Below is a small trained network, with its code and all its weights. Each question gives an input and a target symbol and asks what happens when units are switched off, that is, made to give their printed mean instead of their output.

import numpy as np


def w(rows, s, z=0):
    codes = np.array(rows[::2]) - 128.0
    scale = np.full(codes.shape[1], s)
    scale[-1] = z or s
    return codes * scale


def norm(h):
    return h / np.sqrt((h * h).mean(-1, keepdims=True) + 1e-5)


def f(y):
    return np.maximum(y, 0)


def softmax(a):
    e = np.exp(a - a.max(-1, keepdims=True))
    return e / e.sum(-1, keepdims=True)


def log_softmax(a):
    a = a - a.max(-1, keepdims=True)
    return a - np.log(np.exp(a).sum(-1, keepdims=True))


def net(x, mask):
    ids = ['εζημσφψ'.index(c) for c in x.split()]
    T = len(ids)
    res = E[ids] + P[:T]
    u = 0
    for l in range(3):
        q, k, v = (norm(res) @ M[l].T for M in (Q, K, V))
        z = softmax(np.where(np.tri(T) > 0, q @ k.T / 2**0.5, -1e9)) @ v
        res = res + np.where(mask[u], z, O[l][:, -1]) @ O[l][:, :-1]
        u += 1
        y = f(norm(res) @ A[l][:, :-1].T + A[l][:, -1])
        res = res + np.where(mask[u : u + 8], y, B[l][:, -1]) @ B[l][:, :-1]
        u += 8
    return log_softmax(norm(res)[-1] @ U[:, :-1].T + U[:, -1])


Q, K, V, O, A, B = {}, {}, {}, {}, {}, {}
E = w([
[171,89,122,163],'ε',
[111,160,45,92],'ζ',
[199,161,139,144],'η',
[82,111,66,135],'μ',
[159,139,128,193],'σ',
[143,83,82,79],'φ',
[251,175,159,87],'ψ',
],0.015)
P = w([
[41,149,197,90],'0',
[246,131,88,74],'1',
[253,101,93,82],'2',
[90,205,195,86],'3',
[2,139,214,157],'4',
[86,134,179,154],'5',
[236,6,19,141],'6',
[85,16,180,162],'7',
],0.0075)
Q[0] = w([
[11,186,241,64],'L0H0',
[210,82,2,134],'L0H0',
],0.0038)
K[0] = w([
[255,137,53,146],'L0H0',
[39,130,233,134],'L0H0',
],0.0049)
V[0] = w([
[139,1,116,41],'L0H0',
[183,231,70,23],'L0H0',
],0.01)
O[0] = w([
[170,218,56,223,118],'L0H0',
[105,8,143,206,253],'L0H0',
],0.013,0.0058)
A[0] = w([
[147,145,138,41,112],'L0N0',
[183,101,59,147,142],'L0N1',
[83,175,136,201,96],'L0N2',
[81,110,179,82,2],'L0N3',
[82,95,2,50,148],'L0N4',
[249,127,126,109,100],'L0N5',
[172,138,197,114,141],'L0N6',
[188,143,96,113,59],'L0N7',
],0.0088,0.0075)
B[0] = w([
[153,146,165,202,157],'L0N0',
[120,137,231,162,236],'L0N1',
[79,125,180,181,147],'L0N2',
[145,82,156,80,130],'L0N3',
[155,122,254,241,255],'L0N4',
[26,129,198,208,185],'L0N5',
[142,116,126,225,176],'L0N6',
[63,106,157,183,141],'L0N7',
],0.0069,0.0047)
Q[1] = w([
[4,170,109,132],'L1H0',
[125,152,117,94],'L1H0',
],0.012)
K[1] = w([
[245,92,119,145],'L1H0',
[141,83,74,194],'L1H0',
],0.011)
V[1] = w([
[7,90,82,161],'L1H0',
[215,87,94,139],'L1H0',
],0.018)
O[1] = w([
[77,88,129,237,255],'L1H0',
[251,105,76,165,131],'L1H0',
],0.013,0.004)
A[1] = w([
[238,159,7,131,47],'L1N0',
[177,92,201,124,85],'L1N1',
[101,57,179,123,134],'L1N2',
[85,78,88,124,227],'L1N3',
[81,212,97,183,203],'L1N4',
[192,151,99,149,37],'L1N5',
[96,164,171,2,253],'L1N6',
[202,201,2,90,135],'L1N7',
],0.0086,0.004)
B[1] = w([
[80,158,8,124,146],'L1N0',
[126,149,72,117,186],'L1N1',
[135,152,112,110,254],'L1N2',
[157,175,119,105,233],'L1N3',
[160,174,115,113,191],'L1N4',
[78,134,183,161,135],'L1N5',
[193,133,124,123,230],'L1N6',
[177,200,60,133,160],'L1N7',
],0.014,0.0054)
Q[2] = w([
[141,26,125,32],'L2H0',
[205,27,141,254],'L2H0',
],0.0086)
K[2] = w([
[97,217,153,167],'L2H0',
[126,192,155,10],'L2H0',
],0.012)
V[2] = w([
[153,253,40,148],'L2H0',
[37,142,132,84],'L2H0',
],0.013)
O[2] = w([
[179,110,251,174,2],'L2H0',
[25,167,129,159,10],'L2H0',
],0.017,0.0037)
A[2] = w([
[113,146,210,152,221],'L2N0',
[122,53,117,164,89],'L2N1',
[80,195,190,129,98],'L2N2',
[197,174,141,24,249],'L2N3',
[129,121,180,218,38],'L2N4',
[139,90,60,200,70],'L2N5',
[143,81,45,186,6],'L2N6',
[74,7,150,70,254],'L2N7',
],0.013,0.0025)
B[2] = w([
[88,185,61,116,177],'L2N0',
[116,107,202,85,203],'L2N1',
[108,113,76,106,155],'L2N2',
[85,59,246,139,209],'L2N3',
[88,167,144,155,190],'L2N4',
[121,99,254,149,255],'L2N5',
[150,141,206,116,253],'L2N6',
[78,69,90,149,181],'L2N7',
],0.015,0.0089)
U = w([
[166,183,137,60,217],'ε',
[76,64,156,177,72],'ζ',
[131,81,84,70,253],'η',
[70,183,148,124,60],'μ',
[82,110,179,4,14],'σ',
[186,135,75,213,131],'φ',
[204,40,82,96,146],'ψ',
],0.015,0.006)

Each question gives the input, a string of symbols that net reads in full, and the target symbol t.
The units are the heads (2 rows each of Q, K, V and O) and the neurons (one row each of A and B). Each row of codes is followed by its name. A weight is (code - 128) times the scale printed after its matrix; where a second scale follows, it is the last column's (O, A, B and U).
mask holds one flag per unit, layer by layer, with each layer's heads first. A switched-off unit (its flag False) gives its mean, the last column of its rows in O or B, instead of its output. The means were averaged over made-up inputs and are rounded, as every weight is.
A unit's drop is (log p(t) with every unit on - log p(t) with that unit switched off) / (log p(t) with every unit on - log p(t) with every unit switched off).
The circuit of an input: a set's keep is (log p(t) with only the set's units on - log p(t) with every unit switched off) / (log p(t) with every unit on - log p(t) with every unit switched off). Starting from the 12 units with the biggest drops (on a tie, the unit counted first), units are removed one at a time, each time the one whose removal leaves the highest keep (on an exact tie, the one counted first), for as long as the keep stays at least 0.8.
units of the circuit, in order: the units of the circuit, biggest drop first
top k neurons: the k neurons with the biggest drops, biggest first
top k neurons in layer l: the k neurons of layer l with the biggest drops, biggest first
drop of u: that unit's drop, to one decimal
input ε ε ε η, target ε: units of the circuit, in order : L0H0; L1H0
input σ φ ζ σ η σ ψ, target σ: units of the circuit, in order : L0H0
input η ζ ε ε, target η: units of the circuit, in order : L2H0; L0H0
input η ζ ψ μ η ζ φ, target η: units of the circuit, in order : L0H0; L2H0
input σ η σ φ ε φ ψ φ, target σ: units of the circuit, in order : L1H0; L0H0
input η ζ η μ μ μ, target η: units of the circuit, in order : L2H0; L0H0
input ψ ζ ζ, target ψ: units of the circuit, in order : L2H0; L0H0
input ψ η η η, target ψ: units of the circuit, in order : L2H0; L0H0; L1H0
input η ζ η ζ ε ζ ζ η, target η: units of the circuit, in order : L2H0; L0H0; L0N4
input η ψ ε, target η: units of the circuit, in order : L0H0; L2H0
input μ η μ ζ ζ, target μ: top 2 neurons : L0N5; L1N4
input η ψ η σ, target η: drop of L0H0 : 0.6
input ψ ψ η ζ η φ, target ψ: drop of L1H0 : 0.3
input ε ζ ψ ψ σ, target ε: units of the circuit, in order : L1H0
input μ η σ, target μ: drop of L2N1 : 0.0
input μ ζ η, target μ: drop of L1H0 : 0.6
input σ ε σ σ ζ ζ ζ, target σ: top 2 neurons in layer 1 : L1N6; L1N2
input σ ζ ψ, target σ: units of the circuit, in order : L0H0; L1H0
